A = [126 142 152 117 128 116]
A[0] = 126
A[5] = 116
A[1] = 142

m =
[[121 136 122 118 128 124 124 118 117]
 [133 122 123 131 127 130 131 132 135]
 [137 132 128 130 120 121 134 128 127]
 [115 132 136 124 136 134 121 122 112]
 [125 121 119 129 139 141 124 133 135]
 [129 121 116 127 132 131 127 131 136]
 [117 119 120 125 144 150 120 131 126]
 [120 120 118 126 137 138 126 130 134]
 [136 141 134 129 136 123 119 128 132]
 [115 135 137 124 135 132 121 119 111]
 [135 134 115 121 121 114 130 123 135]
 [137 141 129 127 132 121 120 127 131]]
m[0,0] => 121
m[1,1] => 122
m[5] => [129, 121, 116, 127, 132, 131, 127, 131, 136]
m[1,0] => 133
m[0] => [121, 136, 122, 118, 128, 124, 124, 118, 117]
m[1] => [133, 122, 123, 131, 127, 130, 131, 132, 135]
m[7] => [120, 120, 118, 126, 137, 138, 126, 130, 134]
m[3,7] => 122
m[:, 6] => [124, 131, 134, 121, 124, 127, 120, 126, 119, 121, 130, 120]
m[8,2] => 134
m[4,4] => 139
m[:, 2] => [122, 123, 128, 136, 119, 116, 120, 118, 134, 137, 115, 129]
m[5,8] => 136
m[:, 0] => [121, 133, 137, 115, 125, 129, 117, 120, 136, 115, 135, 137]
m[1,5] => 130
m[1,2] => 123
m[:, 4] => [128, 127, 120, 136, 139, 132, 144, 137, 136, 135, 121, 132]
m[6,2] => 120
m[4,2] => 119
m[8,8] => 132
m[6,1] => 119
m[10] => [135, 134, 115, 121, 121, 114, 130, 123, 135]
m[8] => [136, 141, 134, 129, 136, 123, 119, 128, 132]
m[7,6] => 126
m[5,4] => 132
m[11] => [137, 141, 129, 127, 132, 121, 120, 127, 131]
m[4] => [125, 121, 119, 129, 139, 141, 124, 133, 135]
m[10,7] => 123
m[10,0] => 135
m[6,4] => 144
m[2,2] => 128
m[7,0] => 120
m[6,6] => 120

x = [125 118 106 133 148 116]
x[0]: 125
x[3]: 133
x[1]: 118
x[4]: 148

W = [135, 117, 134, 113, 123, 137, 156, 141, 131, 126, 123]
W[0] = 135
W[5] = 137
W[-10] = 117

B = [106, 123, 131, 113, 117]
B[0] = 106
B[2] = 131
B[4] = 117

data =
[[129 140 148 123 138 125 116 147 104 133 130 142 143]
 [117 131 146 113 137 135 114 135 128 143 120 136 132]
 [110 124 136 112 132 124 117 129 117 126 118 129 129]
 [126 133 137 127 132 120 127 140 111 124 129 135 138]
 [124 116 135 140 131 122 136 120 141 123 125 131 119]
 [130 123 119 144 123 121 151 124 143 118 131 122 125]
 [136 135 118 127 123 128 128 132 117 125 134 125 133]
 [131 132 134 134 131 119 134 137 117 121 132 133 135]
 [134 128 141 139 134 117 121 131 108 120 132 139 129]
 [119 133 132 111 130 138 121 134 132 141 122 127 133]]
Rows and columns are counted from 0.
(0, 0)	129
(9, 10)	122
(8, 10)	132
(4, 1)	116
(9, 9)	141
(1, 5)	135
(6, 12)	133
(0, 3)	123
(8, 1)	128
(2, 11)	129
(5, 10)	131
(8, 2)	141
(0, 6)	116
(3, 3)	127
(8, 4)	134
(7, 9)	121
(3, 1)	133
(9, 7)	134
(9, 1)	133
(5, 12)	125
(1, 8)	128
(5, 6)	151
(9, 3)	111
(1, 0)	117
(7, 3)	134
(7, 2)	134
(2, 7)	129
(0, 4)	138
(4, 3)	140
(6, 7)	132
(9, 11)	127
(0, 2)	148
(7, 7)	137
(5, 3)	144
(2, 12)	129

arr =
[[135 108 112 154 139 145 142 110 129 135 134 119 112 116 118]
 [109 125 119 121 113 127 138 123 139 139 111 136 120 130 139]
 [137 102 115 157 136 144 147 112 129 134 128 115 117 107 122]]
Indices start at 0.
row 0 col 0 -> 135
row 0 col 7 -> 110
row 1 col 2 -> 119
row 0 col 11 -> 119
row 1 col 4 -> 113
row 2 col 3 -> 157
row 0 col 13 -> 116
row 0 col 1 -> 108
row 1 col 6 -> 138
row 2 col 8 -> 129
row 1 col 13 -> 130
row 1 col 1 -> 125
row 1 col 12 -> 120
row 2 col 4 -> 136
row 2 col 1 -> 102

grid =
141  117  130  107  117  118  134  138  110  128  123  151  142  125  154  136
133  120  131  109  137  117  106  148  102  133  133  151  145  115  146  134
119  128  133  113  135  105  124  147  103  139  133  141  147  134  131  126
120  112  136  102  132  148  111  148  135  123  127  147  131  114  148  121
122  146  151  128  107  141  117  140  101  125  118  126  112  137  127  134
126  113  152  122  136  148  103  138  128  129  123  134  130  114  127  118
135  146  146  126  101  141  134  135  105  123  115  130  113  139  144  135
139  114  130  103  130  139  130  146  122  124  128  151  139  115  154  135
141  144  139  122  101  137  135  134  108  124  115  141  114  138  153  136
115  117  137  102  111  147  133  149  136  123  128  135  120  116  146  120
115  116  151  107  106  106  128  145  135  139  130  126  143  139  126  118
122  128  132  112  136  105  118  148  101  139  133  146  147  127  134  131
141  114  153  129  101  109  112  132  124  139  115  128  138  140  131  118
139  143  153  130  106  143  103  132  104  131  115  126  114  137  126  123
Indices start at 0.
(0, 0): 141
(9, 4): 111
(2, 1): 128
(13, 8): 104
(2, 12): 147
(4, 7): 140
(8, 12): 114
(2, 8): 103
(10, 4): 106
(11, 8): 101
(1, 7): 148
(10, 3): 107
(5, 6): 103
(4, 15): 134
(5, 12): 130
(3, 8): 135
(0, 15): 136
(6, 15): 135
(3, 15): 121
(4, 3): 128
(4, 5): 141
(13, 4): 106
(12, 11): 128
(10, 12): 143
(8, 0): 141
(4, 13): 137
(5, 7): 138
(7, 1): 114
(12, 15): 118
(3, 5): 148
(7, 13): 115
(2, 4): 135
(2, 14): 131
(3, 13): 114
(6, 3): 126
(6, 7): 135
(3, 12): 131
(6, 10): 115

a =
[[114 116 114 126 141 151 124]
 [128 115 126 141 127 155 133]
 [147 151 131 130 137 118 114]
 [142 121 124 139 122 129 136]
 [133 117 113 125 123 118 139]
 [112 140 124 115 128 125 122]
 [138 125 113 127 107 116 144]
 [149 148 139 141 145 125 111]
 [137 127 104 120 106 111 141]
 [154 127 130 150 125 129 133]
 [135 118 108 127 133 126 128]
 [111 116 111 118 148 154 115]
 [134 115 131 144 115 146 142]
 [140 116 134 147 116 146 141]]
a[0,0] -> 114
a[11] -> [111, 116, 111, 118, 148, 154, 115]
a[0,4] -> 141
a[:, 4] -> [141, 127, 137, 122, 123, 128, 107, 145, 106, 125, 133, 148, 115, 116]
a[0,6] -> 124
a[7] -> [149, 148, 139, 141, 145, 125, 111]
a[1,2] -> 126
a[:, 3] -> [126, 141, 130, 139, 125, 115, 127, 141, 120, 150, 127, 118, 144, 147]
a[:, 0] -> [114, 128, 147, 142, 133, 112, 138, 149, 137, 154, 135, 111, 134, 140]
a[6,6] -> 144
a[5,6] -> 122
a[4,1] -> 117
a[9,1] -> 127
a[5] -> [112, 140, 124, 115, 128, 125, 122]
a[0,1] -> 116
a[1,4] -> 127
a[3,1] -> 121
a[10,4] -> 133
a[8,1] -> 127
a[4,2] -> 113
a[6] -> [138, 125, 113, 127, 107, 116, 144]
a[6,5] -> 116
a[2,6] -> 114
a[7,4] -> 145
a[:, 6] -> [124, 133, 114, 136, 139, 122, 144, 111, 141, 133, 128, 115, 142, 141]
a[5,0] -> 112
a[7,6] -> 111
a[2,3] -> 130
a[5,1] -> 140
a[7,3] -> 141
a[4,0] -> 133
a[10] -> [135, 118, 108, 127, 133, 126, 128]
